Here is a tiny trained network, its code and every weight. The questions are about switching its units off for an input and a target symbol, where a switched-off unit gives its printed mean instead of its output.

import numpy as np


def w(rows, s, z=0):
    codes = np.array(rows[::2]) - 128.0
    scale = np.full(codes.shape[1], s)
    scale[-1] = z or s
    return codes * scale


def f(y):
    return y / 2 * (1 + np.tanh(0.7978845608 * (y + 0.044715 * y**3)))


def softmax(a):
    e = np.exp(a - a.max(-1, keepdims=True))
    return e / e.sum(-1, keepdims=True)


def log_softmax(a):
    a = a - a.max(-1, keepdims=True)
    return a - np.log(np.exp(a).sum(-1, keepdims=True))


def net(x, mask):
    ids = ['ΔΛΞΠΣΦΩαβγεζηθμτ'.index(c) for c in x.split()]
    T = len(ids)
    res = E[ids] + P[:T]
    r = res
    for j in range(3):
        rows = slice(3 * j, 3 * j + 3)
        q, k, v = (r @ M[0][rows].T for M in (Q, K, V))
        z = softmax(np.where(np.tri(T) > 0, q @ k.T / 3**0.5, -1e9)) @ v
        o = O[0][rows]
        res = res + np.where(mask[j], z, o[:, -1]) @ o[:, :-1]
    y = f(res @ A[0][:, :-1].T + A[0][:, -1])
    res = res + np.where(mask[3:15], y, B[0][:, -1]) @ B[0][:, :-1]
    return log_softmax(res[-1] @ U[:, :-1].T + U[:, -1])


Q, K, V, O, A, B = {}, {}, {}, {}, {}, {}
E = w([
[154,178,205],'Δ',
[122,130,140],'Λ',
[126,116,152],'Ξ',
[114,132,157],'Π',
[75,130,118],'Σ',
[97,159,151],'Φ',
[251,179,124],'Ω',
[149,122,118],'α',
[77,92,131],'β',
[129,149,101],'γ',
[231,79,41],'ε',
[173,80,156],'ζ',
[123,222,135],'η',
[105,59,131],'θ',
[116,196,41],'μ',
[101,81,88],'τ',
],0.023)
P = w([
[86,70,121],'0',
[125,71,55],'1',
[147,76,31],'2',
[141,54,16],'3',
[138,70,19],'4',
[155,64,20],'5',
[147,56,13],'6',
[142,68,3],'7',
[150,62,8],'8',
[139,67,32],'9',
],0.0037)
Q[0] = w([
[156,93,103],'head 1',
[70,152,11],'head 1',
[109,77,110],'head 1',
[183,181,183],'head 2',
[44,130,142],'head 2',
[105,175,133],'head 2',
[84,105,64],'head 3',
[92,148,138],'head 3',
[160,193,123],'head 3',
],0.012)
K[0] = w([
[135,51,128],'head 1',
[106,126,20],'head 1',
[101,82,116],'head 1',
[138,172,254],'head 2',
[125,55,124],'head 2',
[118,81,129],'head 2',
[113,73,83],'head 3',
[161,138,72],'head 3',
[125,70,246],'head 3',
],0.013)
V[0] = w([
[114,105,120],'head 1',
[159,102,50],'head 1',
[186,134,135],'head 1',
[144,5,148],'head 2',
[113,139,101],'head 2',
[159,73,110],'head 2',
[158,65,171],'head 3',
[122,129,76],'head 3',
[103,122,157],'head 3',
],0.012)
O[0] = w([
[57,68,156,116],'head 1',
[191,113,92,253],'head 1',
[168,106,199,159],'head 1',
[168,71,123,43],'head 2',
[67,163,107,152],'head 2',
[203,32,32,133],'head 2',
[121,2,191,98],'head 3',
[185,145,90,146],'head 3',
[40,103,219,113],'head 3',
],0.0058,0.0028)
A[0] = w([
[179,165,121,158],'neuron 1',
[10,69,116,128],'neuron 2',
[91,151,159,136],'neuron 3',
[120,126,83,178],'neuron 4',
[100,116,104,94],'neuron 5',
[80,62,197,87],'neuron 6',
[109,118,134,176],'neuron 7',
[136,123,97,7],'neuron 8',
[127,47,141,169],'neuron 9',
[106,142,135,96],'neuron 10',
[145,151,169,108],'neuron 11',
[99,182,92,253],'neuron 12',
],0.014,0.0036)
B[0] = w([
[196,172,214,207],'neuron 1',
[3,127,163,189],'neuron 2',
[98,171,82,180],'neuron 3',
[91,30,64,218],'neuron 4',
[19,114,85,145],'neuron 5',
[122,107,165,191],'neuron 6',
[150,166,132,139],'neuron 7',
[79,130,123,147],'neuron 8',
[156,77,210,203],'neuron 9',
[138,152,57,135],'neuron 10',
[39,184,230,178],'neuron 11',
[178,58,56,254],'neuron 12',
],0.0082,0.0067)
U = w([
[70,210,193,77],'Δ',
[66,77,112,135],'Λ',
[85,56,187,1],'Ξ',
[22,108,156,95],'Π',
[94,121,123,132],'Σ',
[1,156,71,110],'Φ',
[218,155,170,127],'Ω',
[69,64,106,24],'α',
[70,81,106,197],'β',
[125,122,13,149],'γ',
[224,95,121,28],'ε',
[169,80,193,98],'ζ',
[149,219,79,241],'η',
[145,55,123,186],'θ',
[177,169,81,220],'μ',
[158,108,129,159],'τ',
],0.01,0.007)

Each question gives the input, a string of symbols that net reads in full, and the target symbol t.
The units are the heads (3 rows each of Q, K, V and O) and the neurons (one row each of A and B). Each row of codes is followed by its name. A weight is (code - 128) times the scale printed after its matrix; where a second scale follows, it is the last column's (O, A, B and U).
mask holds one flag per unit, heads first, then neurons. A switched-off unit (its flag False) gives its mean, the last column of its rows in O or B, instead of its output. The means were averaged over made-up inputs and are rounded, as every weight is.
A unit's drop is (log p(t) with every unit on - log p(t) with that unit switched off) / (log p(t) with every unit on - log p(t) with every unit switched off).
The circuit of an input: a set's keep is (log p(t) with only the set's units on - log p(t) with every unit switched off) / (log p(t) with every unit on - log p(t) with every unit switched off). Starting from the 12 units with the biggest drops (on a tie, the unit counted first), units are removed one at a time, each time the one whose removal leaves the highest keep (on an exact tie, the one counted first), for as long as the keep stays at least 0.8.
units of the circuit, in order: the units of the circuit, biggest drop first
k most important neurons: the k neurons with the biggest drops, biggest first
which heads matter: for each layer, one digit per head in row order, 1 if its drop is at least 0.15 and else 0, layers parted by /
drop when u is switched off: that unit's drop, to one decimal
input ε γ β, target θ: units of the circuit, in order : [head 2; neuron 9]
input τ Σ θ, target Ξ: units of the circuit, in order : [neuron 9; head 2; neuron 2]
input Σ γ Σ, target Φ: units of the circuit, in order : [neuron 2; head 1; neuron 9]
input ε θ γ, target θ: units of the circuit, in order : [head 2; head 3; neuron 9]
input Δ ε Δ β ε Δ θ, target θ: 2 most important neurons : [neuron 9; neuron 4]
input Π ζ Σ ζ Δ Δ Σ Σ β, target Π: units of the circuit, in order : [neuron 2]
input Δ γ Δ α Δ ζ, target ζ: which heads matter : 001
input ζ Σ β Σ, target Φ: units of the circuit, in order : [neuron 2; head 1]
input Ξ Σ γ ε, target ε: units of the circuit, in order : [head 1; neuron 1]
input Σ Δ τ Σ Ω γ, target γ: 2 most important neurons : [neuron 9; neuron 11]
input ζ β Ω ζ, target ζ: 2 most important neurons : [neuron 9; neuron 12]
input β Φ Σ Π Δ β, target Π: units of the circuit, in order : [neuron 2; head 1]
input Ξ Φ Φ, target Φ: which heads matter : 101
input Λ μ μ Δ μ Σ Π Δ Σ Ω, target Ω: units of the circuit, in order : [neuron 1]
input Δ Ξ Λ Φ, target Φ: drop when neuron 9 is switched off : 0.3
input ε Σ α α γ β τ, target θ: drop when head 3 is switched off : 0.4
input θ μ η θ, target γ: drop when head 3 is switched off : 2.3
